davig: [57 60 103 163 149 150 150]
Vanat: [37 41 94 174 156 158 158]
tife: [47 51 95 168 156 158 157]
Sizi: [13 18 85 192 165 166 167]
tibe: [34 39 94 170 156 159 158]
pilag: [35 39 93 172 158 160 159]
Rinet: [38 42 95 170 156 158 157]
gak: [174 172 90 130 168 162 165]
bido: [34 39 90 170 156 159 158]
tife? : [47 51 95 168 156 158 157]
Sizi? : [13 18 85 192 165 166 167]

nume: [139 135 121 136 108 127 154 124 124 139 162 113 129 109 121 128 131 152 124 146 135 129 115 135 117 137 96]
fuso: [144 140 171 111 94 126 151 99 99 115 124 110 92 109 124 125 146 127 132 163 119 147 119 185 139 159 66]
vute: [135 128 161 149 81 93 156 126 126 114 160 112 95 109 101 136 162 157 144 151 113 150 115 207 121 92 29]
zap: [150 121 131 147 125 115 127 135 135 104 142 133 121 109 125 115 136 129 138 135 124 135 127 155 121 135 116]
Pep: [152 139 193 142 63 68 163 84 84 111 91 103 71 109 71 168 164 146 153 177 132 156 86 234 129 140 17]
zap? : [150 121 131 147 125 115 127 135 135 104 142 133 121 109 125 115 136 129 138 135 124 135 127 155 121 135 116]
[101 136 162 157] : vute

zani: [180 143 130 80 114 123 64 225 102 162]
rabup: [130 114 143 180 80 110 78 225 105 164]
pizi: [142 148 172 127 97 49 205 181 89 194]
dag: [145 142 148 172 124 97 49 205 93 199]
zani? : [180 143 130 80 114 123 64 225 102 162]
then: [142 148 172 124 97 49 205] : [93 199]
dag? : [145 142 148 172 124 97 49 205 93 199]
[142 148 172 124 97 49 205] : dag
then: [130 114 143 180 80] : [110 78]

teno: [130 138 140 151 126 136 86 124 124 135 142 145 138 160 159 140 131 143 110 95 146 136 109 104 168 129 110 151 151 104 144 109 170 148 126 116 145 132 125 133 82 151 131 125 118]
gab: [119 115 130 166 80 125 165 168 147 138 90 120 133 118 117 161 137 112 107 118 122 125 152 182 125 99 147 125 114 145 165 133 124 125 101 108 98 141 144 61 129 151 99 137 179]
mera: [127 118 115 106 130 122 155 130 133 122 121 113 120 106 105 118 127 115 145 157 113 126 140 145 93 128 139 110 109 146 112 141 93 152 167 131 106 104 142 130 165 107 130 133 133]
neso: [117 130 135 176 98 129 124 149 141 138 116 135 141 145 141 161 137 128 99 93 138 129 129 145 155 108 127 142 135 124 165 119 156 100 70 111 136 162 122 90 94 163 116 128 151]
Dagat: [133 135 130 120 142 132 108 116 121 128 141 137 126 147 138 122 133 136 127 121 131 130 113 106 138 137 116 135 138 117 123 123 136 126 125 133 148 132 116 145 117 132 136 121 111]
Gul: [133 128 125 99 153 129 126 109 124 124 141 123 121 120 117 112 121 130 147 146 120 126 125 107 114 144 126 122 124 129 99 136 109 146 163 141 130 107 129 163 148 106 142 123 104]
zup: [114 97 116 144 77 123 216 176 153 128 73 89 122 92 83 147 130 80 123 148 105 113 171 217 89 97 161 106 88 175 149 147 85 166 144 108 57 110 168 57 173 128 96 140 189]
riti: [130 129 124 99 154 125 128 112 119 121 142 121 122 119 122 111 122 134 145 148 126 128 127 114 113 143 130 118 121 132 105 135 111 143 161 143 128 110 131 160 150 107 144 126 106]
lig: [126 124 122 103 136 126 153 129 135 123 122 116 119 101 108 116 124 114 144 157 118 125 138 138 102 132 135 111 115 143 111 138 100 152 168 135 105 106 140 135 163 105 130 129 127]
lig? : [126 124 122 103 136 126 153 129 135 123 122 116 119 101 108 116 124 114 144 157 118 125 138 138 102 132 135 111 115 143 111 138 100 152 168 135 105 106 140 135 163 105 130 129 127]
[126 125 133 148 132 116 145] : Dagat

Fiki: [138 167 129 78 177 195 185 68 174 42 144 141 115 62 53 111 106 49 190 83 169 148 157 46 88 65 93 71 71]
zufa: [138 167 129 78 177 195 185 68 174 42 144 141 115 62 53 111 106 49 190 83 169 148 157 46 88 71 65 93 144]
ter: [182 96 67 139 146 162 123 71 178 66 84 78 163 120 50 177 150 122 150 166 111 154 101 79 25 129 78 144 88]
dano: [83 169 148 157 44 162 127 22 109 88 64 70 60 141 36 174 185 103 158 137 89 192 95 40 102 152 146 129 150]
[71 65 93] : zufa
then: [150 122 150 166 111 154 101 79 25 129] : [78 144]
[138 167 129 78 177 195 185 68 174 42 144 141 115 62 53 111 106 49 190 83 169 148 157 46 88 71 65 93 144] : zufa
then: [157 44 162 127 22 109 88 64] : [70 60]
then: [83 169 148 157 44 162 127] : [22 109]
then: [157 44 162 127 22 109] : [88 64]

zerap: [145 117 64 63]
zof: [100 142 15 146]
sofek: [158 92 74 112]
Zaba: [102 162 106 230]
nam: [87 143 76 36]
gezag: [145 117 64 105]
Zaba? : [102 162 106 230]
[158 92 74 112] : sofek

